Here is a tiny trained network, its code and every weight. The questions are about switching its units off for an input and a class, where a switched-off unit gives its printed mean instead of its output.

import numpy as np


def w(rows, s, z=0):
    codes = np.array(rows[::2]) - 128.0
    scale = np.full(codes.shape[1], s)
    scale[-1] = z or s
    return codes * scale


def f(y):
    return y / 2 * (1 + np.tanh(0.7978845608 * (y + 0.044715 * y**3)))


def log_softmax(a):
    a = a - a.max(-1, keepdims=True)
    return a - np.log(np.exp(a).sum(-1, keepdims=True))


def net(x, mask):
    res = np.array(x, float).reshape(1, 6) / 4 @ E
    y = f(res @ A[0][:, :-1].T + A[0][:, -1])
    res = res + np.where(mask, y, B[0][:, -1]) @ B[0][:, :-1]
    return log_softmax(res[-1] @ U[:, :-1].T + U[:, -1])


A, B = {}, {}
E = w([
[194,53,254],'x0',
[227,69,23],'x1',
[129,129,128],'x2',
[128,128,128],'x3',
[128,128,128],'x4',
[219,227,163],'x5',
],0.0086)
A[0] = w([
[187,156,165,69],'neuron 0',
[179,199,134,79],'neuron 1',
[139,75,158,81],'neuron 2',
[145,148,153,48],'neuron 3',
[141,191,96,86],'neuron 4',
[159,120,101,32],'neuron 5',
[199,66,40,128],'neuron 6',
[168,199,147,38],'neuron 7',
[176,62,195,96],'neuron 8',
[180,249,134,52],'neuron 9',
[103,159,162,91],'neuron 10',
[57,190,186,148],'neuron 11',
[211,104,79,125],'neuron 12',
[101,154,204,65],'neuron 13',
[141,122,118,98],'neuron 14',
[36,48,91,16],'neuron 15',
[109,188,64,93],'neuron 16',
[94,195,71,98],'neuron 17',
[161,117,109,81],'neuron 18',
[68,71,137,55],'neuron 19',
[120,180,81,99],'neuron 20',
[131,125,109,88],'neuron 21',
[181,85,203,88],'neuron 22',
[68,187,162,140],'neuron 23',
[149,118,97,105],'neuron 24',
[86,139,161,127],'neuron 25',
[211,120,60,85],'neuron 26',
[105,153,159,113],'neuron 27',
[104,168,39,75],'neuron 28',
[134,99,116,4],'neuron 29',
[126,140,145,139],'neuron 30',
],0.015,0.0034)
B[0] = w([
[102,90,85,192],'neuron 0',
[47,85,119,196],'neuron 1',
[141,113,79,179],'neuron 2',
[124,113,128,145],'neuron 3',
[131,100,86,174],'neuron 4',
[125,136,155,143],'neuron 5',
[110,196,224,251],'neuron 6',
[43,104,124,187],'neuron 7',
[198,112,41,251],'neuron 8',
[4,63,109,233],'neuron 9',
[128,157,157,173],'neuron 10',
[156,194,209,255],'neuron 11',
[125,179,189,220],'neuron 12',
[152,172,166,218],'neuron 13',
[123,134,135,129],'neuron 14',
[6,62,101,222],'neuron 15',
[202,109,79,207],'neuron 16',
[211,120,86,213],'neuron 17',
[123,146,142,147],'neuron 18',
[55,101,134,188],'neuron 19',
[169,116,85,184],'neuron 20',
[124,129,125,129],'neuron 21',
[206,103,46,250],'neuron 22',
[165,177,189,222],'neuron 23',
[122,139,143,150],'neuron 24',
[132,151,161,182],'neuron 25',
[136,172,206,221],'neuron 26',
[138,142,164,169],'neuron 27',
[205,103,69,219],'neuron 28',
[105,125,130,127],'neuron 29',
[131,133,133,143],'neuron 30',
],0.028,0.0098)
U = w([
[179,254,239,202],'0',
[234,165,106,2],'1',
[60,131,157,183],'2',
],0.0097,0.002)

Each question gives the input, the list of numbers given to net, and the class t.
The units are the neurons (one row each of A and B). Each row of codes is followed by its name. A weight is (code - 128) times the scale printed after its matrix; where a second scale follows, it is the last column's (A, B and U).
mask holds one flag per neuron, in row order. A switched-off neuron (its flag False) gives its mean, the last column of its row in B, instead of its output. The means were averaged over made-up inputs and are rounded, as every weight is.
A unit's drop is (log p(t) with every unit on - log p(t) with that unit switched off) / (log p(t) with every unit on - log p(t) with every unit switched off).
The circuit of an input: a set's keep is (log p(t) with only the set's units on - log p(t) with every unit switched off) / (log p(t) with every unit on - log p(t) with every unit switched off). Starting from the 12 units with the biggest drops (on a tie, the unit counted first), units are removed one at a time, each time the one whose removal leaves the highest keep (on an exact tie, the one counted first), for as long as the keep stays at least 0.8.
circuit, biggest first: the units of the circuit, biggest drop first
top k neurons: the k neurons with the biggest drops, biggest first
drop when u is switched off: that unit's drop, to one decimal
input [-2,5,8,-6,-6,6], class 2: circuit, biggest first => [neuron 9]
input [-4,-3,-8,1,3,-1], class 1: top 4 neurons => [neuron 6; neuron 26; neuron 12; neuron 17]
input [-5,0,-7,-8,6,6], class 2: top 2 neurons => [neuron 9; neuron 1]
input [4,2,1,-1,1,-5], class 2: top 2 neurons => [neuron 15; neuron 28]
input [8,8,0,-4,-2,-4], class 0: top 2 neurons => [neuron 6; neuron 12]
input [-2,-1,-6,-2,0,0], class 1: top 2 neurons => [neuron 6; neuron 26]
input [-6,2,2,-5,5,7], class 2: top 3 neurons => [neuron 9; neuron 1; neuron 7]
input [-5,7,-8,4,-4,-8], class 2: top 2 neurons => [neuron 15; neuron 11]
input [3,0,-5,-6,4,-3], class 1: top 4 neurons => [neuron 9; neuron 1; neuron 7; neuron 6]
input [8,-7,-3,7,6,-7], class 1: top 4 neurons => [neuron 8; neuron 22; neuron 6; neuron 2]
input [8,8,-8,1,7,1], class 0: top 3 neurons => [neuron 6; neuron 12; neuron 26]
input [-7,-6,-5,-4,-7,-3], class 1: top 3 neurons => [neuron 17; neuron 28; neuron 6]
input [6,6,-5,0,5,3], class 0: top 3 neurons => [neuron 6; neuron 12; neuron 26]
input [-5,7,-4,3,-7,-7], class 0: top neuron => [neuron 6]
input [7,-5,-2,3,4,-3], class 1: top 2 neurons => [neuron 8; neuron 22]
input [-4,0,6,-4,2,8], class 2: drop when neuron 9 is switched off => 0.2
input [1,-2,4,-3,-4,6], class 2: drop when neuron 6 is switched off => 0.0
input [1,6,-3,-7,-6,-5], class 0: drop when neuron 6 is switched off => 0.5
input [5,6,4,-3,-7,1], class 0: drop when neuron 6 is switched off => 1.2
